Below are the code and all the weights of a small trained network. Each question names an input and a class and asks about switching units off, where a switched-off unit gives its printed mean instead of its output.

import numpy as np


def w(rows, s, z=0):
    codes = np.array(rows[::2]) - 128.0
    scale = np.full(codes.shape[1], s)
    scale[-1] = z or s
    return codes * scale


def f(y):
    return np.maximum(y, 0)


def log_softmax(a):
    a = a - a.max(-1, keepdims=True)
    return a - np.log(np.exp(a).sum(-1, keepdims=True))


def net(x, mask):
    res = np.array(x, float).reshape(1, 5) / 4 @ E
    y = f(res @ A[0][:, :-1].T + A[0][:, -1])
    res = res + np.where(mask, y, B[0][:, -1]) @ B[0][:, :-1]
    return log_softmax(res[-1] @ U[:, :-1].T + U[:, -1])


A, B = {}, {}
E = w([
[76,195,114,107,74,201],'x0',
[110,170,198,119,69,69],'x1',
[139,111,159,81,149,144],'x2',
[6,165,99,127,171,84],'x3',
[106,222,187,212,154,175],'x4',
],0.012)
A[0] = w([
[169,45,179,186,155,41,70],'N0',
[16,124,168,49,209,53,74],'N1',
[115,98,56,121,66,75,102],'N2',
[92,159,23,103,75,210,113],'N3',
[84,155,109,156,158,82,78],'N4',
[162,96,98,155,121,174,82],'N5',
[99,83,111,75,60,36,97],'N6',
[102,175,71,139,71,83,128],'N7',
[119,92,102,121,74,94,53],'N8',
[97,156,150,83,63,143,149],'N9',
[239,73,195,163,16,194,96],'N10',
[130,130,73,193,83,104,130],'N11',
[151,37,207,198,127,92,134],'N12',
[93,29,78,85,77,176,81],'N13',
[115,158,169,211,189,148,143],'N14',
[130,137,126,207,160,174,87],'N15',
[135,126,118,97,48,217,140],'N16',
[92,103,103,188,51,154,118],'N17',
[12,108,98,130,139,117,120],'N18',
[116,115,119,66,117,129,234],'N19',
[107,148,176,129,165,160,255],'N20',
[150,86,82,61,89,90,112],'N21',
[155,107,33,147,241,246,48],'N22',
[53,114,66,146,184,147,125],'N23',
[152,155,255,123,2,19,62],'N24',
[81,38,42,92,55,143,110],'N25',
[173,120,130,141,96,141,30],'N26',
[113,76,124,213,170,27,185],'N27',
[130,58,21,170,128,169,101],'N28',
[174,124,103,185,177,74,75],'N29',
],0.0098,0.007)
B[0] = w([
[64,106,129,113,107,147,205],'N0',
[158,120,45,161,79,164,214],'N1',
[138,175,184,145,103,159,178],'N2',
[72,87,139,117,140,132,196],'N3',
[165,155,89,138,84,131,169],'N4',
[128,157,74,134,117,110,164],'N5',
[121,148,165,151,117,138,203],'N6',
[110,104,104,143,159,97,175],'N7',
[122,149,145,118,113,134,151],'N8',
[76,76,112,74,213,96,187],'N9',
[146,118,57,177,93,173,251],'N10',
[174,41,123,216,208,111,160],'N11',
[66,101,105,78,182,149,201],'N12',
[144,143,174,133,103,145,191],'N13',
[121,119,171,146,92,169,204],'N14',
[135,161,184,145,97,123,172],'N15',
[51,68,111,91,174,132,191],'N16',
[67,74,154,131,170,146,159],'N17',
[155,140,115,149,116,189,202],'N18',
[167,84,164,167,141,130,200],'N19',
[146,100,161,169,149,135,207],'N20',
[131,159,148,163,118,166,203],'N21',
[93,171,121,98,62,2,217],'N22',
[154,123,79,136,132,124,192],'N23',
[116,169,98,131,94,48,236],'N24',
[143,143,179,146,105,153,206],'N25',
[136,146,74,153,101,175,146],'N26',
[69,85,142,103,160,155,216],'N27',
[131,136,155,121,100,64,195],'N28',
[69,119,142,82,113,170,168],'N29',
],0.0095,0.013)
U = w([
[153,101,23,182,99,158,62],'0',
[60,60,130,109,156,131,62],'1',
[144,155,234,186,96,141,71],'2',
[114,170,103,127,97,9,162],'3',
[135,60,128,176,151,103,255],'4',
[151,115,139,126,190,124,163],'5',
],0.012,0.0092)

Each question gives the input, the list of numbers given to net, and the class t.
The units are the neurons (one row each of A and B). Each row of codes is followed by its name. A weight is (code - 128) times the scale printed after its matrix; where a second scale follows, it is the last column's (A, B and U).
mask holds one flag per neuron, in row order. A switched-off neuron (its flag False) gives its mean, the last column of its row in B, instead of its output. The means were averaged over made-up inputs and are rounded, as every weight is.
A unit's drop is (log p(t) with every unit on - log p(t) with that unit switched off) / (log p(t) with every unit on - log p(t) with every unit switched off).
The circuit of an input: a set's keep is (log p(t) with only the set's units on - log p(t) with every unit switched off) / (log p(t) with every unit on - log p(t) with every unit switched off). Starting from the 12 units with the biggest drops (on a tie, the unit counted first), units are removed one at a time, each time the one whose removal leaves the highest keep (on an exact tie, the one counted first), for as long as the keep stays at least 0.8.
circuit, biggest first: the units of the circuit, biggest drop first
unit that matters most: the unit with the biggest drop
top k neurons: the k neurons with the biggest drops, biggest first
drop when u is switched off: that unit's drop, to one decimal
input [-4,-4,0,-1,-3], class 1: unit that matters most -> N24
input [-6,2,6,-3,0], class 1: circuit, biggest first -> [N12, N0]
input [4,-3,-5,7,-8], class 2: circuit, biggest first -> [N25, N2]
input [-7,-7,2,-8,7], class 0: top 2 neurons -> [N10, N5]
input [-4,5,-2,-4,-2], class 3: top 3 neurons -> [N24, N1, N18]
input [-8,-4,-6,3,6], class 1: circuit, biggest first -> [N27, N29]
input [-4,5,-4,-2,2], class 3: top 3 neurons -> [N24, N16, N19]
input [-7,5,-7,-5,-7], class 1: top 3 neurons -> [N12, N0, N27]
input [-8,-4,7,-5,6], class 1: circuit, biggest first -> [N12, N0]
input [-8,8,-6,-1,2], class 1: circuit, biggest first -> [N27, N12]
input [-8,-7,-6,-7,-6], class 1: top 2 neurons -> [N12, N0]
input [5,-6,5,2,5], class 3: top 3 neurons -> [N22, N27, N12]
input [7,-1,-3,4,2], class 1: top 2 neurons -> [N3, N10]
input [-7,-8,7,0,-4], class 3: circuit, biggest first -> [N22]
input [-2,-4,-2,7,6], class 0: top 2 neurons -> [N23, N1]
input [-8,5,-7,5,-7], class 1: top 3 neurons -> [N27, N0, N12]
input [7,-8,3,5,-6], class 3: top 3 neurons -> [N22, N28, N27]
input [5,8,1,-1,0], class 3: drop when N24 is switched off -> 1.5
input [-7,1,-2,-6,-3], class 1: drop when N4 is switched off -> 0.1
input [2,-7,-8,5,-8], class 2: drop when N25 is switched off -> 0.2
